Below are the code and all the weights of a small trained network. Each question names an input and a target symbol and asks about switching units off, where a switched-off unit gives its printed mean instead of its output.

import numpy as np


def w(rows, s, z=0):
    codes = np.array(rows[::2]) - 128.0
    scale = np.full(codes.shape[1], s)
    scale[-1] = z or s
    return codes * scale


def norm(h):
    return h / np.sqrt((h * h).mean(-1, keepdims=True) + 1e-5)


def softmax(a):
    e = np.exp(a - a.max(-1, keepdims=True))
    return e / e.sum(-1, keepdims=True)


def log_softmax(a):
    a = a - a.max(-1, keepdims=True)
    return a - np.log(np.exp(a).sum(-1, keepdims=True))


def net(x, mask):
    ids = ['βδεζηθλμξστφψω'.index(c) for c in x.split()]
    T = len(ids)
    res = E[ids] + P[:T]
    u = 0
    for l in range(3):
        r = norm(res)
        for j in range(2):
            rows = slice(2 * j, 2 * j + 2)
            q, k, v = (r @ M[l][rows].T for M in (Q, K, V))
            z = softmax(np.where(np.tri(T) > 0, q @ k.T / 2**0.5, -1e9)) @ v
            o = O[l][rows]
            res = res + np.where(mask[u + j], z, o[:, -1]) @ o[:, :-1]
        u += 2
    return log_softmax(norm(res)[-1] @ U[:, :-1].T + U[:, -1])


Q, K, V, O = {}, {}, {}, {}
E = w([
[177,113,81,124,44,85,92,163],'β',
[218,181,140,145,58,73,48,178],'δ',
[120,191,99,145,59,79,140,244],'ε',
[126,138,144,99,166,66,168,137],'ζ',
[145,122,113,95,202,90,135,173],'η',
[209,110,197,166,106,96,96,158],'θ',
[166,122,73,98,181,127,182,145],'λ',
[144,78,154,172,168,81,173,209],'μ',
[126,235,114,165,4,120,182,165],'ξ',
[106,91,104,92,190,85,179,179],'σ',
[152,94,19,64,84,155,125,155],'τ',
[98,180,46,165,128,96,137,40],'φ',
[60,85,65,117,69,65,68,99],'ψ',
[81,125,79,211,225,106,119,178],'ω',
],0.013)
P = w([
[142,193,52,138,36,64,121,234],'0',
[49,255,67,89,85,125,90,202],'1',
[212,152,84,211,22,97,167,176],'2',
[71,216,96,92,121,152,93,180],'3',
[217,125,109,211,52,96,173,145],'4',
[79,193,107,93,143,169,90,160],'5',
[209,106,120,205,74,102,171,123],'6',
[80,173,113,85,171,175,88,142],'7',
[201,94,134,194,101,109,168,105],'8',
[85,151,119,82,204,185,87,126],'9',
[193,84,157,184,123,116,162,78],'10',
[86,121,123,88,221,188,85,98],'11',
[193,62,160,185,142,98,176,49],'12',
],0.0092)
Q[0] = w([
[73,140,137,92,147,168,86,151],'L0H0',
[165,62,97,165,131,126,147,144],'L0H0',
[7,158,229,68,91,196,48,85],'L0H1',
[120,88,141,193,75,169,111,113],'L0H1',
],0.012)
K[0] = w([
[148,162,72,81,138,83,106,158],'L0H0',
[81,104,132,124,131,193,139,115],'L0H0',
[155,252,150,120,88,92,141,147],'L0H1',
[148,143,72,107,99,131,100,196],'L0H1',
],0.013)
V[0] = w([
[131,63,183,145,147,98,110,115],'L0H0',
[110,90,102,145,178,47,90,100],'L0H0',
[45,40,133,189,98,146,99,193],'L0H1',
[44,102,165,87,85,141,255,104],'L0H1',
],0.0067)
O[0] = w([
[192,123,1,154,151,100,76,175,3],'L0H0',
[148,77,141,164,107,134,86,139,172],'L0H0',
[135,11,153,137,108,178,70,207,99],'L0H1',
[86,107,201,160,99,238,191,100,60],'L0H1',
],0.0069,0.0038)
Q[1] = w([
[144,134,132,78,174,11,188,150],'L1H0',
[32,149,122,144,108,157,31,108],'L1H0',
[168,164,207,116,146,160,85,121],'L1H1',
[168,88,106,183,128,132,114,141],'L1H1',
],0.011)
K[1] = w([
[162,97,119,118,203,156,152,22],'L1H0',
[89,247,167,188,121,97,179,246],'L1H0',
[254,128,216,188,99,113,85,150],'L1H1',
[115,105,99,170,123,51,126,184],'L1H1',
],0.0084)
V[1] = w([
[167,113,1,57,79,200,134,128],'L1H0',
[160,132,165,110,118,121,100,142],'L1H0',
[124,126,139,175,123,64,140,142],'L1H1',
[119,128,211,145,161,162,58,95],'L1H1',
],0.008)
O[1] = w([
[217,181,193,87,138,217,31,90,158],'L1H0',
[109,68,135,110,137,25,62,179,125],'L1H0',
[99,79,141,168,84,176,226,113,162],'L1H1',
[119,165,154,138,156,2,171,150,2],'L1H1',
],0.007)
Q[2] = w([
[55,150,119,171,41,132,42,106],'L2H0',
[59,223,225,44,153,142,100,204],'L2H0',
[2,251,200,128,176,96,81,174],'L2H1',
[44,134,58,36,139,127,89,124],'L2H1',
],0.0095)
K[2] = w([
[137,155,99,142,1,141,47,140],'L2H0',
[93,163,160,4,74,116,166,234],'L2H0',
[152,222,182,108,57,139,178,233],'L2H1',
[135,161,66,111,60,162,115,188],'L2H1',
],0.0097)
V[2] = w([
[170,102,107,8,58,120,136,104],'L2H0',
[182,193,149,165,103,200,119,134],'L2H0',
[122,71,143,3,36,83,144,87],'L2H1',
[155,109,244,40,155,117,176,205],'L2H1',
],0.0065)
O[2] = w([
[146,87,184,187,159,92,189,97,253],'L2H0',
[100,93,47,137,170,108,137,81,131],'L2H0',
[143,53,233,85,203,81,78,7,188],'L2H1',
[172,32,60,68,150,131,211,108,139],'L2H1',
],0.011,0.0021)
U = w([
[113,88,211,189,120,116,64,101,117],'β',
[176,164,81,140,149,45,86,141,183],'δ',
[106,175,52,143,123,165,65,210,250],'ε',
[114,186,147,93,109,90,216,86,158],'ζ',
[105,163,78,47,193,46,100,158,209],'η',
[204,123,136,109,132,7,163,165,96],'θ',
[234,183,151,81,116,214,134,82,5],'λ',
[103,13,120,176,97,208,203,124,3],'μ',
[110,218,162,218,128,165,128,118,194],'ξ',
[59,91,192,70,88,169,158,122,100],'σ',
[115,122,103,39,105,137,62,100,71],'τ',
[145,177,47,173,195,105,174,54,122],'φ',
[48,81,93,110,89,86,96,116,199],'ψ',
[105,76,73,200,205,123,90,178,139],'ω',
],0.011,0.0024)

Each question gives the input, a string of symbols that net reads in full, and the target symbol t.
The units are the heads (2 rows each of Q, K, V and O). Each row of codes is followed by its name. A weight is (code - 128) times the scale printed after its matrix; where a second scale follows, it is the last column's (O and U).
mask holds one flag per head, layer by layer. A switched-off head (its flag False) gives its mean, the last column of its rows in O, instead of its output. The means were averaged over made-up inputs and are rounded, as every weight is.
A unit's drop is (log p(t) with every unit on - log p(t) with that unit switched off) / (log p(t) with every unit on - log p(t) with every unit switched off).
The circuit of an input: a set's keep is (log p(t) with only the set's units on - log p(t) with every unit switched off) / (log p(t) with every unit on - log p(t) with every unit switched off). Starting from all 6 units, units are removed one at a time, each time the one whose removal leaves the highest keep (on an exact tie, the one counted first), for as long as the keep stays at least 0.8.
circuit, biggest first: the units of the circuit, biggest drop first
heads that matter: for each layer, one digit per head in row order, 1 if its drop is at least 0.15 and else 0, layers parted by /
input η η λ, target φ: circuit, biggest first => [L2H0, L0H1]
input σ ψ λ, target β: heads that matter => 00 / 00 / 01
input σ μ σ σ η φ ζ, target ξ: circuit, biggest first => [L2H1]
input η η σ ε τ τ λ τ μ η τ σ σ, target λ: heads that matter => 00 / 10 / 00
input τ η η ψ η φ η δ σ ψ, target η: heads that matter => 01 / 00 / 00
input φ η δ ζ η η τ σ τ σ η σ η, target μ: circuit, biggest first => [L0H1, L2H1]
input η ε ψ η η ω η η η η η φ η, target ξ: circuit, biggest first => [L2H1, L1H0]
input ψ σ λ σ σ η ω ψ β η ω σ σ, target ε: circuit, biggest first => [L2H0, L2H1]
input η η η ε η σ η η ω σ σ σ, target σ: heads that matter => 01 / 11 / 10
input β η ε η η σ σ η, target σ: heads that matter => 11 / 10 / 10
input η ζ η η η η η η ε τ η η, target η: circuit, biggest first => [L0H1, L1H0]
input ζ ζ η η η δ, target δ: circuit, biggest first => [L0H1, L2H0]
input φ ζ η ψ η, target β: heads that matter => 00 / 00 / 01
input η ε τ τ η, target λ: circuit, biggest first => [L1H0]
input η λ ε τ σ τ ω, target ε: heads that matter => 00 / 00 / 01
input φ η ψ η β ω ω η ζ θ, target θ: heads that matter => 00 / 01 / 00
input η ζ σ ψ ζ η σ ζ η, target μ: circuit, biggest first => [L1H1, L0H1]
input σ ψ τ η τ η σ θ η η λ, target φ: circuit, biggest first => [L0H1, L2H0]
input η λ η τ β β σ σ μ μ η, target ω: circuit, biggest first => [L0H0, L0H1]
input δ φ δ, target ξ: circuit, biggest first => [L2H1]
input σ η η η η θ, target θ: heads that matter => 00 / 00 / 00
input η σ η η δ η σ μ, target μ: heads that matter => 01 / 00 / 01
input ξ β η η ψ η η φ η σ η ζ, target ζ: circuit, biggest first => [L0H1, L1H0]
input η σ η τ φ μ λ ψ λ η λ ψ σ, target β: heads that matter => 01 / 00 / 01
input ω ξ ψ η ω η σ σ μ η, target σ: heads that matter => 11 / 11 / 10
input τ τ η τ σ, target λ: heads that matter => 00 / 11 / 00
